Below are the code and all the weights of a small trained network. Each question names an input and a class and asks about switching units off, where a switched-off unit gives its printed mean instead of its output.

import numpy as np


def w(rows, s, z=0):
    codes = np.array(rows[::2]) - 128.0
    scale = np.full(codes.shape[1], s)
    scale[-1] = z or s
    return codes * scale


def f(y):
    return np.maximum(y, 0)


def log_softmax(a):
    a = a - a.max(-1, keepdims=True)
    return a - np.log(np.exp(a).sum(-1, keepdims=True))


def net(x, mask):
    res = np.array(x, float).reshape(1, 3) / 4 @ E
    y = f(res @ A[0][:, :-1].T + A[0][:, -1])
    res = res + np.where(mask, y, B[0][:, -1]) @ B[0][:, :-1]
    return log_softmax(res[-1] @ U[:, :-1].T + U[:, -1])


A, B = {}, {}
E = w([
[2,182,90,131],'x0',
[120,241,207,49],'x1',
[181,167,41,51],'x2',
],0.0071)
A[0] = w([
[169,176,64,135,253],'N0',
[105,163,142,107,112],'N1',
[49,91,44,157,112],'N2',
[112,160,67,113,123],'N3',
[92,171,144,105,108],'N4',
[80,132,149,164,123],'N5',
[127,179,216,128,79],'N6',
[117,122,72,89,130],'N7',
[83,174,141,112,104],'N8',
[157,197,59,84,129],'N9',
[143,104,65,208,114],'N10',
[144,123,97,166,62],'N11',
[189,118,112,91,115],'N12',
[166,176,81,128,183],'N13',
[76,108,68,159,106],'N14',
[141,186,161,85,98],'N15',
[91,155,68,112,108],'N16',
[84,207,14,130,97],'N17',
[170,178,163,123,94],'N18',
[142,86,38,168,125],'N19',
[2,148,102,105,71],'N20',
[241,155,79,115,120],'N21',
[34,235,145,80,113],'N22',
[136,79,231,181,186],'N23',
[128,95,205,206,181],'N24',
[185,80,51,32,131],'N25',
[66,71,83,113,107],'N26',
[116,76,75,155,131],'N27',
[164,151,178,91,93],'N28',
[78,121,54,56,128],'N29',
[192,195,171,148,114],'N30',
[168,91,113,57,126],'N31',
[192,167,74,67,111],'N32',
[214,72,68,195,99],'N33',
[43,90,172,158,138],'N34',
[189,106,79,196,152],'N35',
[240,63,197,88,45],'N36',
[79,121,46,185,118],'N37',
[126,94,109,145,70],'N38',
[95,125,103,100,110],'N39',
[195,74,104,174,90],'N40',
],0.0092,0.0035)
B[0] = w([
[68,195,170,166,209],'N0',
[161,177,75,29,167],'N1',
[182,128,82,48,215],'N2',
[62,73,189,163,170],'N3',
[155,141,64,34,177],'N4',
[24,68,188,159,178],'N5',
[119,126,79,86,191],'N6',
[63,104,133,169,166],'N7',
[164,114,74,57,180],'N8',
[73,124,125,162,200],'N9',
[123,185,53,107,202],'N10',
[174,161,42,71,145],'N11',
[75,38,138,153,173],'N12',
[110,172,105,160,183],'N13',
[197,131,69,80,188],'N14',
[134,152,65,101,191],'N15',
[100,1,213,154,173],'N16',
[106,51,166,127,207],'N17',
[164,160,38,47,170],'N18',
[117,167,88,100,207],'N19',
[156,50,113,55,218],'N20',
[65,65,138,169,201],'N21',
[170,131,116,60,255],'N22',
[19,104,134,145,232],'N23',
[64,140,123,135,225],'N24',
[53,114,128,150,208],'N25',
[175,140,80,86,180],'N26',
[136,215,113,88,195],'N27',
[176,159,43,58,175],'N28',
[80,70,174,172,188],'N29',
[132,149,81,46,180],'N30',
[60,66,154,172,173],'N31',
[79,113,131,148,199],'N32',
[153,164,93,81,219],'N33',
[60,75,141,149,214],'N34',
[147,163,110,118,202],'N35',
[149,36,149,59,210],'N36',
[193,155,73,51,205],'N37',
[154,165,70,93,151],'N38',
[121,79,140,124,152],'N39',
[152,135,89,51,194],'N40',
],0.006,0.0065)
U = w([
[218,229,60,70,78],'0',
[149,48,141,121,161],'1',
[42,83,152,193,83],'2',
[136,213,149,194,233],'3',
[254,214,207,254,3],'4',
],0.01,0.0063)

Each question gives the input, the list of numbers given to net, and the class t.
The units are the neurons (one row each of A and B). Each row of codes is followed by its name. A weight is (code - 128) times the scale printed after its matrix; where a second scale follows, it is the last column's (A, B and U).
mask holds one flag per neuron, in row order. A switched-off neuron (its flag False) gives its mean, the last column of its row in B, instead of its output. The means were averaged over made-up inputs and are rounded, as every weight is.
A unit's drop is (log p(t) with every unit on - log p(t) with that unit switched off) / (log p(t) with every unit on - log p(t) with every unit switched off).
The circuit of an input: a set's keep is (log p(t) with only the set's units on - log p(t) with every unit switched off) / (log p(t) with every unit on - log p(t) with every unit switched off). Starting from the 12 units with the biggest drops (on a tie, the unit counted first), units are removed one at a time, each time the one whose removal leaves the highest keep (on an exact tie, the one counted first), for as long as the keep stays at least 0.8.
units of the circuit, in order: the units of the circuit, biggest drop first
unit that matters most: the unit with the biggest drop
k most important neurons: the k neurons with the biggest drops, biggest first
drop of u: that unit's drop, to one decimal
input [-7,6,7], class 1: units of the circuit, in order : N21, N12
input [-5,-6,7], class 2: units of the circuit, in order : N21, N25, N0
input [-5,8,-8], class 0: unit that matters most : N28
input [-8,5,4], class 1: 4 most important neurons : N36, N21, N12, N31
input [-7,0,5], class 1: 2 most important neurons : N36, N23
input [8,-4,2], class 1: 3 most important neurons : N16, N17, N29
input [2,-3,-2], class 3: 2 most important neurons : N22, N36
input [7,3,-7], class 1: 2 most important neurons : N20, N22
input [8,-6,-5], class 1: 2 most important neurons : N34, N5
input [4,5,7], class 2: drop of N29 : 0.1
input [8,7,-8], class 1: drop of N22 : 0.3
input [-3,-2,-2], class 3: drop of N0 : -0.1
